[[125 143 148  98]
 [134 143 115 147]]
->
[[134 143 115 147]
 [125 143 148  98]]

[[110 122 135 130 110 137 136 150 137]
 [113 112 122 119 142 135 115 124 116]
 [131 114 113 117 138 132 114 144 137]
 [137 135 126 138 110 141 116 126 134]
 [133 123 147 127 123 113 108 128 138]]
->
[[131 114 113 117 138 132 114 144 137]
 [113 112 122 119 142 135 115 124 116]
 [137 135 126 138 110 141 116 126 134]
 [110 122 135 130 110 137 136 150 137]
 [133 123 147 127 123 113 108 128 138]]

[[119 103 111 142 107 148 131 151 112 140 119 123 140]
 [121 133 118 138 151 121 117 148 143 155 102 107 143]
 [111 112 113 146 103 111 142 151 130 125 124 134 107]
 [132 154 125 118 137 123 117 148 149 136 150 111 141]
 [129 123 131 154 133 128 104 105 120 127 137 153 128]
 [135 112 148 113 143 110 108 149 135 146 109 122 144]
 [147 146 140 121 127 146 142 103 104 151 108 129 132]]
->
[[119 103 111 142 107 148 131 151 112 140 119 123 140]
 [111 112 113 146 103 111 142 151 130 125 124 134 107]
 [121 133 118 138 151 121 117 148 143 155 102 107 143]
 [132 154 125 118 137 123 117 148 149 136 150 111 141]
 [129 123 131 154 133 128 104 105 120 127 137 153 128]
 [147 146 140 121 127 146 142 103 104 151 108 129 132]
 [135 112 148 113 143 110 108 149 135 146 109 122 144]]

[[139 118 137 116 131 109 106 113]
 [126 130 120 131 129 137 145 130]
 [134 119 134 118 130 117 112 125]
 [132 128 126 121 134 127 130 135]]
->
[[126 130 120 131 129 137 145 130]
 [132 128 126 121 134 127 130 135]
 [134 119 134 118 130 117 112 125]
 [139 118 137 116 131 109 106 113]]

[[134 126 128 128 121 134 132 123 130 126 131 123 127]
 [130 122 134 134 110 124 141 133 125 121 128 119 121]
 [136 132 148 134 123 120 143 138 126 129 130 112 130]
 [121 133 142 143 117 120 153 144 108 138 113 115 137]
 [127 118 132 135 106 125 140 133 125 120 125 119 117]
 [126 126 135 136 115 126 143 135 120 129 122 118 127]
 [133 127 130 123 133 118 119 130 138 118 139 134 121]]
->
[[134 126 128 128 121 134 132 123 130 126 131 123 127]
 [133 127 130 123 133 118 119 130 138 118 139 134 121]
 [127 118 132 135 106 125 140 133 125 120 125 119 117]
 [130 122 134 134 110 124 141 133 125 121 128 119 121]
 [126 126 135 136 115 126 143 135 120 129 122 118 127]
 [121 133 142 143 117 120 153 144 108 138 113 115 137]
 [136 132 148 134 123 120 143 138 126 129 130 112 130]]

[[124 116 122 149 130 122 110 130]
 [112 148 143 126 117 114 142 111]
 [138 125 121 131 111 138 133 104]
 [138 130 131 130 130 137 136 121]]
->
[[138 125 121 131 111 138 133 104]
 [124 116 122 149 130 122 110 130]
 [138 130 131 130 130 137 136 121]
 [112 148 143 126 117 114 142 111]]

[[117 143 130 121]
 [132 136 145 131]
 [128 143 124 142]
 [131 134 141 105]
 [125 123 137 116]
 [128 121 121 141]
 [130 146 116 129]
 [124 126 129 138]
 [121 129 126 130]]
->
[[130 146 116 129]
 [128 121 121 141]
 [128 143 124 142]
 [121 129 126 130]
 [124 126 129 138]
 [117 143 130 121]
 [125 123 137 116]
 [131 134 141 105]
 [132 136 145 131]]

[[113 130 120]
 [114 129 122]
 [118 126 135]
 [136 124 127]
 [138 124 130]
 [133 128 126]
 [106 131 131]]
->
[[113 130 120]
 [114 129 122]
 [133 128 126]
 [136 124 127]
 [138 124 130]
 [106 131 131]
 [118 126 135]]

[[118 124 125 140 123 112 129 137 121]
 [124 141 142 137 129 126 111 134 125]
 [147 153 126 117 142 153 118 103 135]
 [118 110 116 129 123 111 142 135 126]
 [129 130 131 128 129 135 126 126 132]
 [130 126 129 133 131 128 124 127 126]]
->
[[118 110 116 129 123 111 142 135 126]
 [118 124 125 140 123 112 129 137 121]
 [147 153 126 117 142 153 118 103 135]
 [130 126 129 133 131 128 124 127 126]
 [129 130 131 128 129 135 126 126 132]
 [124 141 142 137 129 126 111 134 125]]
---
[[133 119 119 118 135 132 132 125 136]
 [133 120 120 118 135 132 131 125 137]
 [138 151 135 143 139 125 121 120 101]
 [110 118 138 133 105 122 128 140 137]
 [138 147 132 139 139 124 124 120 104]]
->
[[133 119 119 118 135 132 132 125 136]
 [133 120 120 118 135 132 131 125 137]
 [138 147 132 139 139 124 124 120 104]
 [138 151 135 143 139 125 121 120 101]
 [110 118 138 133 105 122 128 140 137]]

[[137 141 130 124 125 130 133 126 122 119 131 122 121]
 [138 140 128 107 124 133 139 152 151 113 111 116 127]
 [115  99 131 138 117 105 143 138 143 131 140 135 131]
 [108 104 141 137 126 125 131 137 133 136 131 133 128]]
->
[[138 140 128 107 124 133 139 152 151 113 111 116 127]
 [137 141 130 124 125 130 133 126 122 119 131 122 121]
 [115  99 131 138 117 105 143 138 143 131 140 135 131]
 [108 104 141 137 126 125 131 137 133 136 131 133 128]]

[[129 130 133]
 [150 129 129]
 [138 126 127]
 [129 124 131]
 [136 126 125]]
->
[[136 126 125]
 [138 126 127]
 [150 129 129]
 [129 124 131]
 [129 130 133]]

[[131 137 133 136 116 123 139 122]
 [129 131 123 130 140 124 114 133]
 [141 124 155 131 155 139 123 110]]
->
[[129 131 123 130 140 124 114 133]
 [131 137 133 136 116 123 139 122]
 [141 124 155 131 155 139 123 110]]

[[125 109 107 133]
 [120 138 134 122]
 [132 135 133 131]
 [127 120 124 129]]
->
[[125 109 107 133]
 [127 120 124 129]
 [132 135 133 131]
 [120 138 134 122]]

[[126 136 133 142 131 127 145 122 122 125 118 100 117 121 134]
 [129 109 141 142 132 121 137 141 113 137 117 140 139 126 136]
 [125 129 147 143 133 139 108 128 123 114 131 139 135 141 132]
 [134 117 124 134 133 108 126 129 122 141 120 137 127 109 109]
 [142 132 138 112 133 113 146 139 120 127 139 127 131 113 131]]
->
[[134 117 124 134 133 108 126 129 122 141 120 137 127 109 109]
 [126 136 133 142 131 127 145 122 122 125 118 100 117 121 134]
 [142 132 138 112 133 113 146 139 120 127 139 127 131 113 131]
 [129 109 141 142 132 121 137 141 113 137 117 140 139 126 136]
 [125 129 147 143 133 139 108 128 123 114 131 139 135 141 132]]
